The symbols move the states like this.
q852: t>q35, c>q827, r>q730, p>q178, y>q906, f>q280
q816: t>q374, c>q270, r>q891, p>q519, y>q868, f>q203
q525: t>q977, c>q713, r>q322, p>q821, y>q630, f>q23
q229: t>q174, c>q976, r>q195, p>q560, y>q51, f>q992
q195: t>q270, c>q229, r>q519, p>q656, y>q559, f>q15
q262: t>q670, c>q792, r>q547, p>q224, y>q514, f>q326
q906: t>q753, c>q878, r>q263, p>q97, y>q656, f>q322
q547: t>q713, c>q262, r>q821, p>q120, y>q45, f>q374
q261: t>q514, c>q203, r>q835, p>q214, y>q121, f>q290
q827: t>q15, c>q630, r>q852, p>q133, y>q878, f>q775
q592: t>q658, c>q886, r>q479, p>q44, y>q174, f>q893
q203: t>q178, c>q665, r>q261, p>q35, y>q479, f>q344
q35: t>q203, c>q15, r>q214, p>q852, y>q753, f>q51
q976: t>q570, c>q192, r>q229, p>q29, y>q762, f>q223
q407: t>q223, c>q730, r>q630, p>q45, y>q208, f>q202
q402: t>q552, c>q356, r>q344, p>q762, y>q893, f>q383
q208: t>q139, c>q263, r>q685, p>q671, y>q23, f>q670
q893: t>q821, c>q120, r>q233, p>q977, y>q803, f>q891
q214: t>q261, c>q35, r>q223, p>q730, y>q895, f>q559
q121: t>q205, c>q479, r>q383, p>q895, y>q816, f>q283
q429: t>q23, c>q374, r>q943, p>q891, y>q662, f>q514
q656: t>q195, c>q560, r>q890, p>q326, y>q770, f>q827
q901: t>q322, c>q821, r>q792, p>q233, y>q133, f>q943
q685: t>q966, c>q208, r>q878, p>q679, y>q29, f>q713
q792: t>q820, c>q901, r>q262, p>q283, y>q178, f>q619
q266: t>q280, c>q552, r>q506, p>q344, y>q901, f>q679
q23: t>q192, c>q890, r>q29, p>q429, y>q875, f>q730
q283: t>q792, c>q233, r>q224, p>q705, y>q203, f>q174
q479: t>q97, c>q592, r>q121, p>q753, y>q270, f>q233
q224: t>q262, c>q283, r>q120, p>q830, y>q261, f>q270
q270: t>q326, c>q174, r>q816, p>q195, y>q290, f>q665
q15: t>q665, c>q992, r>q35, p>q827, y>q44, f>q762
q753: t>q479, c>q44, r>q895, p>q906, y>q195, f>q58
q51: t>q344, c>q762, r>q559, p>q280, y>q58, f>q966
q713: t>q597, c>q670, r>q525, p>q547, y>q407, f>q890
q612: t>q202, c>q506, r>q662, p>q868, y>q262, f>q97
q886: t>q679, c>q383, r>q592, p>q966, y>q570, f>q120
q290: t>q506, c>q344, r>q868, p>q559, y>q283, f>q592
q29: t>q976, c>q23, r>q560, p>q943, y>q775, f>q407
q139: t>q383, c>q895, r>q966, p>q208, y>q192, f>q830
q755: t>q356, c>q358, r>q762, p>q875, y>q597, f>q895
q658: t>q878, c>q679, r>q97, p>q592, y>q619, f>q821
q223: t>q835, c>q214, r>q992, p>q407, y>q139, f>q358
q344: t>q266, c>q402, r>q290, p>q51, y>q233, f>q886
q552: t>q775, c>q662, r>q266, p>q402, y>q821, f>q671
q192: t>q891, c>q519, r>q976, p>q23, y>q755, f>q214
q762: t>q402, c>q755, r>q51, p>q775, y>q977, f>q139
q356: t>q662, c>q868, r>q402, p>q755, y>q120, f>q121
q506: t>q770, c>q266, r>q612, p>q290, y>q792, f>q658
q895: t>q121, c>q753, r>q139, p>q263, y>q519, f>q705
q977: t>q893, c>q597, r>q58, p>q525, y>q992, f>q192
q44: t>q592, c>q966, r>q753, p>q878, y>q229, f>q977
q662: t>q875, c>q612, r>q552, p>q356, y>q547, f>q205
q383: t>q671, c>q121, r>q886, p>q139, y>q891, f>q224
q205: t>q263, c>q97, r>q671, p>q121, y>q374, f>q792
q120: t>q547, c>q224, r>q893, p>q597, y>q835, f>q816
q803: t>q386, c>q835, r>q665, p>q992, y>q886, f>q356
q178: t>q852, c>q133, r>q514, p>q203, y>q97, f>q266
q97: t>q906, c>q658, r>q205, p>q479, y>q326, f>q901
q386: t>q630, c>q45, r>q133, p>q803, y>q679, f>q662
q514: t>q730, c>q178, r>q45, p>q261, y>q205, f>q506
q830: t>q224, c>q705, r>q597, p>q670, y>q214, f>q195
q174: t>q619, c>q570, r>q270, p>q229, y>q344, f>q803
q597: t>q120, c>q830, r>q977, p>q713, y>q223, f>q519
q560: t>q229, c>q29, r>q656, p>q619, y>q280, f>q630
q665: t>q133, c>q803, r>q203, p>q15, y>q592, f>q402
q679: t>q685, c>q671, r>q658, p>q886, y>q943, f>q547
q322: t>q58, c>q525, r>q820, p>q901, y>q827, f>q29
q233: t>q901, c>q893, r>q283, p>q58, y>q665, f>q570
q705: t>q283, c>q58, r>q830, p>q820, y>q35, f>q229
q775: t>q762, c>q875, r>q280, p>q552, y>q525, f>q208
q891: t>q429, c>q816, r>q570, p>q192, y>q356, f>q261
q619: t>q560, c>q943, r>q326, p>q174, y>q266, f>q386
q45: t>q407, c>q514, r>q386, p>q835, y>q671, f>q612
q992: t>q803, c>q223, r>q15, p>q630, y>q966, f>q755
q878: t>q44, c>q685, r>q906, p>q658, y>q560, f>q525
q671: t>q208, c>q205, r>q679, p>q383, y>q429, f>q262
q875: t>q755, c>q202, r>q775, p>q662, y>q713, f>q263
q358: t>q868, c>q559, r>q755, p>q202, y>q830, f>q753
q943: t>q29, c>q429, r>q619, p>q570, y>q552, f>q45
q280: t>q51, c>q775, r>q770, p>q266, y>q322, f>q685
q835: t>q45, c>q261, r>q803, p>q223, y>q383, f>q868
q770: t>q559, c>q280, r>q202, p>q506, y>q820, f>q878
q519: t>q816, c>q195, r>q192, p>q890, y>q358, f>q35
q570: t>q943, c>q891, r>q174, p>q976, y>q402, f>q835
q820: t>q705, c>q322, r>q670, p>q792, y>q852, f>q560
q263: t>q895, c>q906, r>q208, p>q205, y>q890, f>q820
q374: t>q890, c>q326, r>q429, p>q816, y>q612, f>q178
q890: t>q519, c>q656, r>q23, p>q374, y>q202, f>q852
q868: t>q612, c>q290, r>q356, p>q358, y>q224, f>q479
q58: t>q233, c>q977, r>q705, p>q322, y>q15, f>q976
q670: t>q830, c>q820, r>q713, p>q262, y>q730, f>q656
q326: t>q656, c>q619, r>q374, p>q270, y>q506, f>q133
q133: t>q827, c>q386, r>q178, p>q665, y>q658, f>q552
q730: t>q214, c>q852, r>q407, p>q514, y>q263, f>q770
q202: t>q358, c>q770, r>q875, p>q612, y>q670, f>q906
q630: t>q992, c>q407, r>q827, p>q386, y>q685, f>q875
q559: t>q290, c>q51, r>q358, p>q770, y>q705, f>q44
q966: t>q886, c>q139, r>q44, p>q685, y>q976, f>q597
q821: t>q525, c>q547, r>q901, p>q893, y>q386, f>q429

In the rows, 139 means zero.

The rows follow the links: the fewer symbols apart two states are, the more alike their rows tend to be.

Name the state of each row.
(96, 112, 148, 131, 97, 77, 131, 144, 106, 143, 204, 136, 149, 93, 130, 96, 180, 140, 47, 152, 204, 118, 153, 133, 156, 140, 133, 165, 107, 140, 90, 130, 90, 148, 141, 113, 160, 93, 199, 178, 115, 102, 126, 130, 142, 148, 71, 134, 135, 187, 131, 126, 83, 73, 114, 91, 98, 182, 151, 157, 139) -> q283
(181, 159, 101, 168, 110, 160, 134, 180, 158, 112, 100, 208, 184, 219, 152, 204, 153, 148, 159, 168, 59, 127, 118, 122, 138, 201, 94, 122, 165, 162, 130, 141, 145, 103, 79, 184, 131, 152, 108, 118, 70, 138, 154, 121, 143, 159, 163, 156, 170, 142, 148, 67, 203, 174, 181, 193, 140, 145, 145, 162, 139) -> q139
(170, 78, 110, 134, 145, 119, 135, 153, 126, 153, 141, 172, 138, 143, 154, 202, 183, 147, 102, 212, 182, 120, 80, 105, 125, 192, 116, 174, 79, 161, 65, 134, 124, 124, 118, 117, 152, 124, 177, 165, 113, 70, 145, 105, 150, 104, 104, 122, 121, 240, 116, 109, 186, 86, 111, 145, 109, 122, 140, 156, 132) -> q35
(76, 176, 157, 161, 47, 78, 130, 132, 163, 129, 166, 142, 186, 121, 122, 107, 157, 114, 58, 131, 122, 113, 162, 147, 217, 141, 81, 134, 210, 148, 121, 131, 81, 143, 191, 162, 152, 131, 145, 119, 74, 120, 149, 161, 135, 164, 108, 140, 122, 90, 189, 116, 110, 119, 173, 134, 125, 178, 130, 197, 160) -> q120
(56, 163, 127, 153, 89, 169, 139, 122, 118, 101, 166, 181, 153, 133, 106, 124, 140, 111, 22, 98, 170, 171, 187, 115, 143, 98, 150, 173, 113, 146, 195, 128, 90, 160, 171, 129, 133, 103, 164, 192, 92, 206, 186, 157, 185, 143, 141, 171, 134, 159, 137, 70, 130, 113, 142, 159, 96, 188, 152, 184, 189) -> q868
(204, 119, 143, 168, 215, 118, 100, 175, 135, 163, 135, 97, 144, 117, 95, 130, 78, 184, 271, 141, 164, 164, 169, 171, 106, 147, 180, 157, 130, 95, 125, 148, 151, 134, 133, 131, 176, 140, 121, 118, 180, 96, 136, 133, 92, 173, 163, 122, 152, 115, 106, 168, 77, 141, 99, 94, 127, 137, 158, 101, 174) -> q658
(110, 137, 106, 102, 164, 186, 141, 178, 97, 142, 62, 149, 141, 112, 157, 111, 142, 126, 62, 192, 167, 127, 110, 130, 92, 106, 166, 98, 105, 96, 120, 154, 187, 150, 158, 139, 102, 72, 180, 188, 170, 126, 159, 69, 219, 121, 89, 166, 154, 175, 108, 168, 132, 126, 104, 127, 206, 126, 170, 117, 95) -> q51
(135, 153, 130, 159, 81, 91, 113, 143, 167, 111, 163, 162, 207, 157, 111, 167, 170, 149, 142, 143, 113, 126, 161, 122, 218, 150, 96, 124, 171, 161, 114, 152, 90, 126, 163, 163, 150, 141, 111, 79, 44, 78, 134, 129, 115, 168, 136, 114, 122, 110, 172, 70, 153, 146, 159, 108, 64, 128, 122, 187, 182) -> q835
(41, 196, 154, 156, 72, 146, 140, 144, 124, 88, 147, 154, 175, 156, 137, 97, 138, 127, 47, 97, 137, 138, 171, 157, 175, 94, 107, 79, 188, 156, 179, 181, 123, 123, 176, 175, 111, 109, 117, 144, 79, 174, 144, 123, 166, 169, 135, 152, 144, 78, 146, 69, 142, 140, 158, 135, 126, 180, 156, 177, 181) -> q356
(179, 142, 109, 169, 149, 182, 135, 147, 106, 124, 115, 198, 110, 194, 146, 142, 138, 151, 101, 198, 190, 116, 122, 115, 63, 181, 124, 159, 43, 147, 172, 148, 150, 156, 105, 146, 121, 125, 151, 208, 180, 197, 127, 94, 176, 111, 107, 183, 178, 198, 97, 98, 159, 104, 66, 154, 153, 133, 178, 126, 112) -> q195
(109, 164, 119, 136, 64, 124, 138, 149, 150, 123, 128, 129, 140, 149, 175, 146, 201, 103, 20, 165, 92, 81, 114, 123, 186, 156, 61, 97, 211, 149, 117, 146, 104, 113, 158, 152, 121, 150, 123, 134, 99, 125, 147, 143, 177, 143, 99, 152, 113, 140, 199, 136, 172, 150, 211, 178, 163, 140, 133, 204, 113) -> q597
(100, 119, 144, 99, 65, 106, 144, 133, 134, 135, 156, 113, 181, 74, 126, 63, 142, 122, 75, 110, 148, 108, 160, 145, 207, 72, 117, 101, 185, 102, 90, 164, 108, 154, 157, 183, 120, 76, 117, 104, 89, 101, 126, 127, 131, 179, 100, 127, 114, 114, 150, 156, 73, 141, 162, 99, 157, 197, 128, 160, 111) -> q893
(186, 89, 124, 103, 198, 113, 117, 152, 158, 179, 116, 82, 128, 144, 138, 181, 166, 150, 196, 183, 134, 129, 104, 128, 126, 158, 176, 154, 151, 106, 74, 130, 170, 130, 139, 98, 144, 157, 148, 110, 186, 54, 143, 101, 136, 106, 137, 91, 127, 159, 135, 205, 157, 159, 109, 153, 149, 77, 101, 118, 101) -> q827
(106, 134, 134, 127, 152, 154, 137, 182, 77, 156, 121, 178, 102, 130, 178, 128, 152, 132, 21, 191, 208, 120, 106, 133, 98, 124, 138, 136, 78, 138, 148, 145, 165, 131, 143, 124, 105, 114, 180, 232, 163, 190, 128, 110, 208, 99, 94, 155, 136, 209, 88, 143, 139, 104, 129, 158, 165, 145, 174, 131, 131) -> q559
(151, 132, 120, 155, 84, 127, 151, 155, 168, 121, 121, 149, 169, 177, 163, 207, 191, 139, 105, 186, 95, 91, 107, 101, 215, 192, 72, 120, 178, 161, 96, 147, 122, 122, 137, 162, 132, 143, 139, 97, 49, 74, 136, 134, 153, 127, 150, 124, 133, 145, 182, 87, 210, 155, 198, 169, 111, 102, 121, 198, 141) -> q223
(80, 178, 186, 157, 96, 99, 141, 97, 165, 114, 197, 100, 121, 111, 134, 103, 168, 144, 112, 67, 105, 141, 151, 171, 201, 120, 125, 148, 245, 154, 165, 135, 99, 120, 183, 129, 155, 184, 121, 137, 123, 126, 123, 192, 122, 166, 149, 121, 98, 81, 191, 164, 112, 158, 193, 161, 114, 143, 91, 146, 168) -> q547
(74, 165, 138, 140, 75, 118, 125, 96, 154, 129, 189, 157, 158, 87, 121, 170, 155, 136, 33, 104, 158, 141, 168, 104, 200, 144, 111, 189, 153, 161, 143, 103, 82, 163, 152, 109, 162, 111, 202, 150, 95, 130, 167, 164, 150, 180, 100, 175, 111, 143, 179, 104, 112, 102, 160, 127, 89, 210, 145, 195, 138) -> q224
(101, 140, 178, 114, 117, 106, 147, 99, 148, 128, 167, 62, 136, 68, 145, 62, 130, 121, 140, 96, 120, 133, 139, 165, 185, 83, 161, 118, 207, 112, 107, 137, 128, 139, 160, 150, 150, 134, 120, 105, 134, 77, 107, 170, 118, 151, 132, 103, 102, 83, 167, 210, 89, 184, 170, 95, 142, 158, 108, 127, 129) -> q821
(94, 136, 196, 103, 127, 143, 142, 131, 107, 129, 122, 95, 125, 105, 132, 34, 135, 111, 122, 64, 137, 152, 182, 169, 145, 46, 201, 115, 171, 125, 183, 157, 171, 160, 188, 160, 112, 125, 97, 135, 162, 175, 113, 160, 138, 134, 147, 117, 117, 74, 129, 197, 98, 193, 144, 114, 199, 157, 127, 103, 168) -> q552
(89, 115, 136, 124, 108, 78, 108, 162, 125, 161, 137, 116, 180, 52, 97, 112, 136, 121, 79, 141, 186, 130, 145, 138, 149, 105, 139, 145, 145, 89, 62, 162, 108, 171, 188, 122, 139, 69, 161, 135, 133, 85, 144, 96, 158, 175, 70, 130, 114, 123, 157, 164, 61, 95, 107, 86, 139, 168, 177, 170, 119) -> q233
(96, 133, 173, 115, 153, 89, 126, 140, 125, 185, 172, 69, 147, 36, 111, 81, 124, 147, 139, 112, 164, 140, 153, 161, 152, 100, 166, 157, 171, 95, 74, 140, 133, 144, 179, 102, 158, 150, 145, 123, 191, 89, 139, 136, 121, 172, 100, 113, 87, 103, 172, 228, 58, 108, 92, 87, 156, 122, 125, 112, 117) -> q901

Each walk starts at a row. The symbols on each line, taken left to right, move it on to the next state.
Each answer is a row, close to the row of the state it stands for.
---
(190, 124, 79, 157, 153, 167, 119, 131, 173, 119, 115, 192, 165, 196, 141, 254, 150, 162, 161, 170, 103, 149, 139, 96, 129, 194, 131, 174, 99, 167, 151, 107, 128, 131, 87, 128, 147, 133, 173, 160, 96, 150, 193, 129, 124, 154, 167, 184, 184, 204, 145, 55, 200, 139, 180, 180, 119, 153, 158, 182, 107)
r f t r f c
(139, 138, 125, 170, 127, 137, 143, 139, 132, 113, 151, 197, 136, 163, 124, 118, 93, 151, 123, 155, 222, 144, 162, 152, 93, 157, 149, 173, 67, 135, 147, 162, 106, 187, 120, 163, 141, 96, 132, 168, 153, 208, 138, 113, 132, 133, 92, 185, 160, 145, 72, 88, 101, 64, 48, 106, 86, 194, 178, 120, 170)
r t p r t t y c
(99, 159, 155, 104, 176, 195, 134, 122, 151, 131, 142, 152, 70, 146, 155, 141, 161, 122, 82, 101, 123, 170, 143, 131, 122, 118, 156, 165, 143, 170, 227, 89, 156, 112, 160, 76, 129, 175, 162, 191, 176, 207, 157, 195, 197, 117, 165, 155, 124, 165, 181, 153, 177, 178, 177, 215, 144, 119, 118, 118, 141)
---
(167, 151, 126, 127, 209, 167, 133, 158, 137, 160, 85, 114, 103, 147, 157, 105, 105, 158, 183, 151, 154, 144, 129, 163, 45, 162, 174, 119, 101, 114, 168, 133, 197, 152, 135, 126, 116, 158, 125, 129, 236, 171, 139, 102, 162, 108, 132, 159, 150, 113, 109, 201, 117, 146, 82, 148, 197, 104, 146, 91, 108)
f r r f y t
(122, 122, 103, 88, 141, 136, 129, 168, 121, 177, 94, 117, 132, 92, 152, 140, 166, 126, 60, 183, 156, 101, 93, 118, 115, 132, 124, 141, 131, 99, 67, 144, 150, 138, 154, 124, 114, 105, 189, 141, 167, 73, 122, 73, 207, 127, 62, 154, 149, 177, 144, 194, 118, 118, 120, 115, 196, 152, 154, 152, 63)
p f p c t
(168, 195, 146, 186, 160, 178, 133, 122, 161, 107, 103, 140, 106, 204, 175, 125, 121, 152, 178, 117, 74, 145, 118, 167, 104, 157, 119, 103, 170, 185, 229, 135, 132, 122, 125, 157, 115, 195, 76, 126, 166, 224, 111, 144, 151, 123, 176, 153, 126, 72, 163, 139, 168, 202, 151, 188, 164, 94, 137, 124, 144)
---
(112, 205, 116, 180, 65, 141, 132, 121, 166, 77, 122, 169, 202, 194, 119, 109, 105, 156, 124, 88, 124, 143, 161, 161, 150, 143, 98, 97, 163, 161, 204, 168, 97, 152, 142, 212, 144, 123, 92, 93, 97, 207, 129, 133, 122, 167, 154, 173, 151, 75, 134, 57, 130, 129, 113, 130, 125, 169, 153, 167, 193)
t y f r r y
(153, 139, 162, 138, 138, 150, 154, 111, 153, 113, 126, 116, 131, 157, 128, 71, 64, 125, 247, 74, 130, 175, 168, 179, 111, 99, 170, 100, 151, 133, 166, 156, 155, 170, 141, 203, 115, 143, 85, 88, 160, 190, 125, 153, 88, 128, 161, 139, 151, 49, 103, 168, 80, 174, 118, 109, 171, 148, 125, 100, 163)
c r f r t r t f
(96, 135, 127, 73, 105, 189, 192, 167, 87, 119, 70, 157, 125, 124, 171, 83, 169, 93, 72, 139, 127, 111, 108, 133, 136, 76, 143, 51, 145, 128, 149, 165, 180, 119, 164, 200, 79, 95, 107, 117, 119, 139, 142, 103, 196, 130, 118, 139, 151, 151, 139, 165, 155, 187, 153, 136, 224, 152, 161, 150, 105)
---
(148, 116, 113, 134, 113, 130, 148, 137, 189, 141, 156, 183, 157, 181, 135, 248, 202, 139, 110, 177, 99, 119, 121, 76, 162, 213, 112, 185, 125, 172, 114, 114, 123, 130, 129, 98, 157, 155, 187, 124, 94, 103, 184, 145, 165, 108, 133, 151, 137, 210, 175, 92, 218, 115, 179, 160, 94, 111, 116, 192, 127)
p r c p f
(82, 149, 185, 156, 182, 127, 145, 122, 91, 150, 199, 133, 87, 104, 155, 68, 103, 159, 92, 114, 214, 191, 160, 173, 120, 84, 179, 164, 109, 128, 185, 137, 128, 137, 164, 97, 162, 140, 172, 228, 205, 198, 134, 167, 142, 129, 134, 133, 119, 146, 107, 180, 97, 123, 111, 141, 112, 153, 169, 108, 189)
t p t p t y p f
(135, 153, 143, 159, 181, 126, 105, 148, 141, 144, 108, 100, 131, 129, 113, 74, 59, 150, 225, 92, 191, 154, 170, 175, 65, 131, 192, 139, 114, 107, 162, 164, 155, 160, 156, 145, 140, 133, 100, 111, 217, 187, 123, 135, 134, 157, 143, 162, 149, 87, 85, 169, 74, 126, 48, 102, 145, 142, 135, 76, 165)
---
(159, 101, 170, 108, 129, 84, 144, 116, 145, 137, 158, 86, 162, 105, 113, 107, 143, 135, 228, 105, 103, 141, 159, 135, 204, 87, 160, 126, 211, 124, 86, 157, 142, 163, 144, 157, 142, 137, 99, 61, 94, 54, 105, 163, 74, 130, 161, 70, 112, 106, 132, 170, 114, 152, 152, 111, 132, 103, 109, 130, 166)
p f t r t p p
(79, 139, 150, 100, 81, 140, 173, 148, 96, 112, 122, 146, 177, 117, 121, 57, 120, 99, 92, 103, 166, 136, 166, 155, 172, 53, 159, 83, 157, 113, 152, 180, 157, 159, 183, 203, 102, 71, 115, 132, 82, 140, 120, 113, 174, 149, 122, 148, 141, 103, 104, 156, 100, 155, 135, 87, 175, 188, 158, 158, 142)
t r t f t y p y
(114, 126, 172, 82, 160, 196, 178, 153, 103, 147, 118, 100, 86, 117, 172, 81, 132, 116, 117, 105, 109, 132, 127, 166, 132, 76, 176, 54, 161, 126, 168, 146, 196, 126, 137, 164, 98, 155, 102, 126, 161, 175, 110, 141, 174, 93, 156, 118, 122, 116, 127, 208, 162, 222, 169, 177, 228, 115, 131, 86, 120)
---
(162, 123, 126, 125, 98, 136, 150, 157, 119, 110, 119, 173, 208, 149, 88, 133, 115, 134, 241, 121, 121, 134, 181, 139, 155, 132, 112, 102, 125, 111, 105, 190, 143, 144, 105, 209, 137, 87, 81, 77, 75, 89, 143, 110, 79, 180, 129, 127, 162, 107, 91, 91, 103, 150, 154, 81, 141, 186, 160, 155, 164)
r y y t p t t f
(223, 89, 133, 92, 172, 169, 150, 151, 152, 148, 102, 119, 130, 164, 168, 136, 133, 124, 265, 150, 79, 128, 116, 152, 132, 139, 155, 94, 143, 120, 115, 133, 184, 105, 81, 156, 125, 177, 79, 95, 157, 111, 136, 123, 88, 131, 193, 114, 155, 129, 125, 171, 171, 213, 164, 160, 179, 133, 128, 116, 105)
y t c c t t f
(157, 110, 184, 162, 172, 67, 134, 109, 126, 170, 225, 97, 124, 77, 115, 162, 138, 177, 177, 154, 185, 160, 141, 127, 172, 160, 172, 204, 137, 166, 105, 120, 98, 140, 158, 80, 190, 160, 169, 149, 154, 76, 141, 173, 92, 130, 157, 77, 115, 177, 101, 150, 117, 81, 104, 109, 49, 102, 109, 119, 199)
---
(185, 138, 131, 154, 198, 166, 136, 137, 170, 147, 125, 172, 113, 190, 142, 211, 150, 156, 205, 133, 86, 172, 144, 114, 118, 198, 154, 196, 110, 161, 170, 100, 151, 108, 105, 96, 165, 198, 151, 161, 160, 172, 175, 186, 104, 131, 188, 170, 163, 176, 172, 107, 206, 178, 175, 209, 111, 126, 129, 145, 125)
p t c p t t c
(202, 112, 81, 109, 203, 149, 109, 193, 112, 166, 69, 160, 156, 151, 109, 181, 129, 156, 197, 203, 149, 124, 133, 127, 97, 198, 133, 130, 83, 101, 90, 140, 175, 126, 92, 152, 144, 121, 157, 143, 152, 91, 152, 67, 152, 153, 141, 143, 173, 163, 96, 127, 139, 129, 88, 146, 170, 159, 173, 143, 91)
p t p p f f c
(122, 182, 162, 191, 144, 165, 119, 84, 188, 130, 174, 163, 121, 166, 118, 135, 109, 169, 171, 71, 127, 177, 193, 146, 129, 138, 164, 196, 129, 156, 232, 109, 114, 169, 125, 119, 170, 169, 140, 145, 155, 251, 159, 197, 115, 139, 170, 190, 149, 100, 142, 117, 129, 121, 144, 167, 96, 148, 132, 126, 171)
---
(72, 136, 147, 162, 136, 136, 150, 151, 76, 132, 176, 171, 142, 110, 125, 82, 131, 136, 41, 161, 245, 155, 149, 145, 120, 110, 168, 157, 105, 132, 155, 159, 120, 177, 178, 137, 140, 94, 169, 214, 137, 186, 137, 113, 147, 136, 92, 151, 148, 165, 89, 127, 97, 87, 85, 118, 118, 181, 189, 152, 174)
f t y c r c f
(140, 157, 167, 183, 114, 86, 124, 122, 184, 136, 167, 101, 163, 144, 128, 141, 162, 162, 203, 111, 95, 149, 154, 150, 221, 158, 132, 162, 223, 166, 118, 125, 96, 140, 160, 129, 174, 187, 108, 86, 97, 106, 134, 179, 96, 147, 161, 107, 118, 82, 166, 126, 169, 146, 152, 146, 85, 95, 90, 160, 198)
f y p c r c t
(87, 137, 184, 150, 167, 97, 114, 112, 108, 165, 237, 93, 96, 67, 141, 105, 146, 150, 83, 142, 210, 156, 167, 157, 170, 119, 156, 202, 149, 125, 101, 124, 95, 143, 155, 80, 171, 143, 172, 203, 186, 128, 121, 183, 109, 133, 109, 112, 101, 160, 141, 198, 87, 109, 122, 117, 107, 151, 130, 121, 150)
---
(138, 116, 146, 159, 105, 78, 131, 128, 135, 143, 204, 149, 164, 120, 99, 174, 155, 156, 117, 172, 205, 127, 165, 93, 169, 158, 132, 182, 87, 160, 67, 149, 103, 160, 144, 117, 172, 106, 188, 137, 98, 63, 142, 127, 117, 135, 97, 121, 156, 186, 103, 101, 107, 68, 83, 94, 55, 150, 144, 161, 166)
p c y f t p
(131, 115, 129, 75, 96, 158, 182, 148, 124, 125, 117, 109, 148, 110, 169, 112, 180, 109, 70, 141, 116, 61, 110, 148, 183, 120, 118, 91, 172, 121, 69, 144, 149, 133, 150, 165, 102, 95, 124, 113, 116, 81, 104, 87, 180, 144, 106, 132, 110, 152, 168, 181, 130, 165, 181, 123, 198, 160, 137, 147, 54)
y c p t r
(174, 78, 111, 78, 97, 146, 175, 158, 149, 146, 97, 126, 169, 160, 151, 165, 182, 121, 152, 177, 94, 97, 105, 94, 188, 135, 134, 86, 144, 141, 65, 150, 167, 133, 109, 184, 116, 98, 132, 77, 71, 35, 123, 81, 144, 88, 120, 103, 129, 160, 125, 143, 171, 170, 151, 100, 177, 128, 115, 163, 105)
